Below are the code and all the weights of a small trained network. Each question names an input and a class and asks about switching units off, where a switched-off unit gives its printed mean instead of its output.

import numpy as np


def w(rows, s, z=0):
    codes = np.array(rows[::2]) - 128.0
    scale = np.full(codes.shape[1], s)
    scale[-1] = z or s
    return codes * scale


def f(y):
    return np.maximum(y, 0)


def log_softmax(a):
    a = a - a.max(-1, keepdims=True)
    return a - np.log(np.exp(a).sum(-1, keepdims=True))


def net(x, mask):
    res = np.array(x, float).reshape(1, 7) / 4 @ E
    y = f(res @ A[0][:, :-1].T + A[0][:, -1])
    res = res + np.where(mask, y, B[0][:, -1]) @ B[0][:, :-1]
    return log_softmax(res[-1] @ U[:, :-1].T + U[:, -1])


A, B = {}, {}
E = w([
[109,109,131,154,122,146,110,161,91,101,87,132],'x0',
[82,114,118,143,123,158,130,123,136,125,139,116],'x1',
[105,139,121,122,118,123,99,144,123,156,124,144],'x2',
[126,120,156,66,36,170,160,180,88,53,211,182],'x3',
[64,186,151,96,38,17,191,70,91,129,71,107],'x4',
[155,144,152,89,125,115,143,116,144,173,155,117],'x5',
[85,123,69,55,237,99,209,167,9,153,132,68],'x6',
],0.011)
A[0] = w([
[191,75,133,202,158,177,71,155,199,163,131,122,252],'neuron 1',
[106,130,47,36,133,140,198,176,91,94,135,108,107],'neuron 2',
[188,71,101,125,149,165,64,175,171,138,169,151,192],'neuron 3',
[95,127,171,167,58,75,163,107,146,116,160,172,210],'neuron 4',
[69,127,112,86,111,75,193,75,34,102,129,135,75],'neuron 5',
[132,139,179,203,118,77,135,73,151,150,49,99,244],'neuron 6',
[82,143,95,84,151,91,142,107,66,114,141,84,50],'neuron 7',
[170,113,1,141,207,164,121,199,52,179,218,127,137],'neuron 8',
[132,129,156,144,69,192,79,171,136,105,175,124,189],'neuron 9',
[78,115,131,135,231,106,153,147,87,186,99,94,155],'neuron 10',
[178,72,61,82,172,144,92,181,108,110,211,144,202],'neuron 11',
[129,125,105,118,104,121,186,190,83,117,174,146,36],'neuron 12',
],0.009,0.0038)
B[0] = w([
[156,209,155,192,148,166,204,74,231,162,131,206,246],'neuron 1',
[171,101,10,144,101,207,167,167,105,188,153,180,213],'neuron 2',
[57,210,168,97,215,165,186,169,141,120,101,192,225],'neuron 3',
[174,93,147,20,63,136,2,101,161,52,25,61,199],'neuron 4',
[148,197,48,110,119,101,116,155,134,228,54,253,219],'neuron 5',
[62,91,65,202,41,121,61,172,174,214,152,101,218],'neuron 6',
[160,146,81,161,131,108,196,176,155,213,110,153,196],'neuron 7',
[156,42,143,123,207,156,132,60,40,110,150,52,249],'neuron 8',
[165,145,161,139,93,105,110,190,175,78,142,171,201],'neuron 9',
[163,101,56,38,164,86,226,112,206,75,53,58,229],'neuron 10',
[133,111,178,79,183,242,172,114,96,65,135,118,224],'neuron 11',
[166,220,145,172,135,223,90,119,112,223,178,132,171],'neuron 12',
],0.0078,0.016)
U = w([
[131,207,120,201,177,207,157,107,201,229,111,239,247],'0',
[136,164,250,64,125,155,162,217,203,27,217,242,86],'1',
[46,112,187,221,37,69,18,49,165,220,126,42,141],'2',
[166,109,170,18,30,105,57,127,145,39,76,134,219],'3',
[145,43,124,77,253,145,164,61,175,40,82,1,99],'4',
[146,57,134,72,170,227,171,144,28,88,243,113,23],'5',
[86,141,55,104,161,26,207,162,164,140,99,95,4],'6',
],0.0072,0.0035)

Each question gives the input, the list of numbers given to net, and the class t.
The units are the neurons (one row each of A and B). Each row of codes is followed by its name. A weight is (code - 128) times the scale printed after its matrix; where a second scale follows, it is the last column's (A, B and U).
mask holds one flag per neuron, in row order. A switched-off neuron (its flag False) gives its mean, the last column of its row in B, instead of its output. The means were averaged over made-up inputs and are rounded, as every weight is.
A unit's drop is (log p(t) with every unit on - log p(t) with that unit switched off) / (log p(t) with every unit on - log p(t) with every unit switched off).
The circuit of an input: a set's keep is (log p(t) with only the set's units on - log p(t) with every unit switched off) / (log p(t) with every unit on - log p(t) with every unit switched off). Starting from all 12 units, units are removed one at a time, each time the one whose removal leaves the highest keep (on an exact tie, the one counted first), for as long as the keep stays at least 0.8.
circuit, biggest first: the units of the circuit, biggest drop first
top k neurons: the k neurons with the biggest drops, biggest first
drop of u: that unit's drop, to one decimal
input [-1,3,5,4,8,3,-1], class 3: circuit, biggest first : [neuron 4]
input [3,4,-7,1,-3,-3,7], class 5: top 2 neurons : [neuron 2; neuron 4]
input [2,-8,3,-5,1,-6,-8], class 2: top 3 neurons : [neuron 6; neuron 5; neuron 2]
input [-4,0,3,2,-7,-3,1], class 5: top 4 neurons : [neuron 8; neuron 11; neuron 5; neuron 10]
input [7,-7,2,-7,0,-1,3], class 4: top 2 neurons : [neuron 5; neuron 10]
input [4,2,2,4,4,3,8], class 0: top 2 neurons : [neuron 5; neuron 12]
input [2,-7,0,2,6,4,7], class 0: top 3 neurons : [neuron 5; neuron 12; neuron 2]
input [-4,-8,-6,-1,0,7,6], class 4: top 4 neurons : [neuron 10; neuron 8; neuron 6; neuron 1]
input [-4,-2,7,0,6,-5,1], class 6: top 2 neurons : [neuron 1; neuron 12]
input [0,-4,6,-1,2,-6,4], class 6: top 2 neurons : [neuron 1; neuron 10]
input [3,-4,0,-2,0,-8,8], class 4: drop of neuron 11 : 0.1
input [2,-8,-3,0,6,5,0], class 2: drop of neuron 10 : 0.2
input [1,-3,6,2,5,6,-6], class 3: drop of neuron 4 : 0.5
input [7,3,6,0,4,6,5], class 6: circuit, biggest first : [neuron 10]
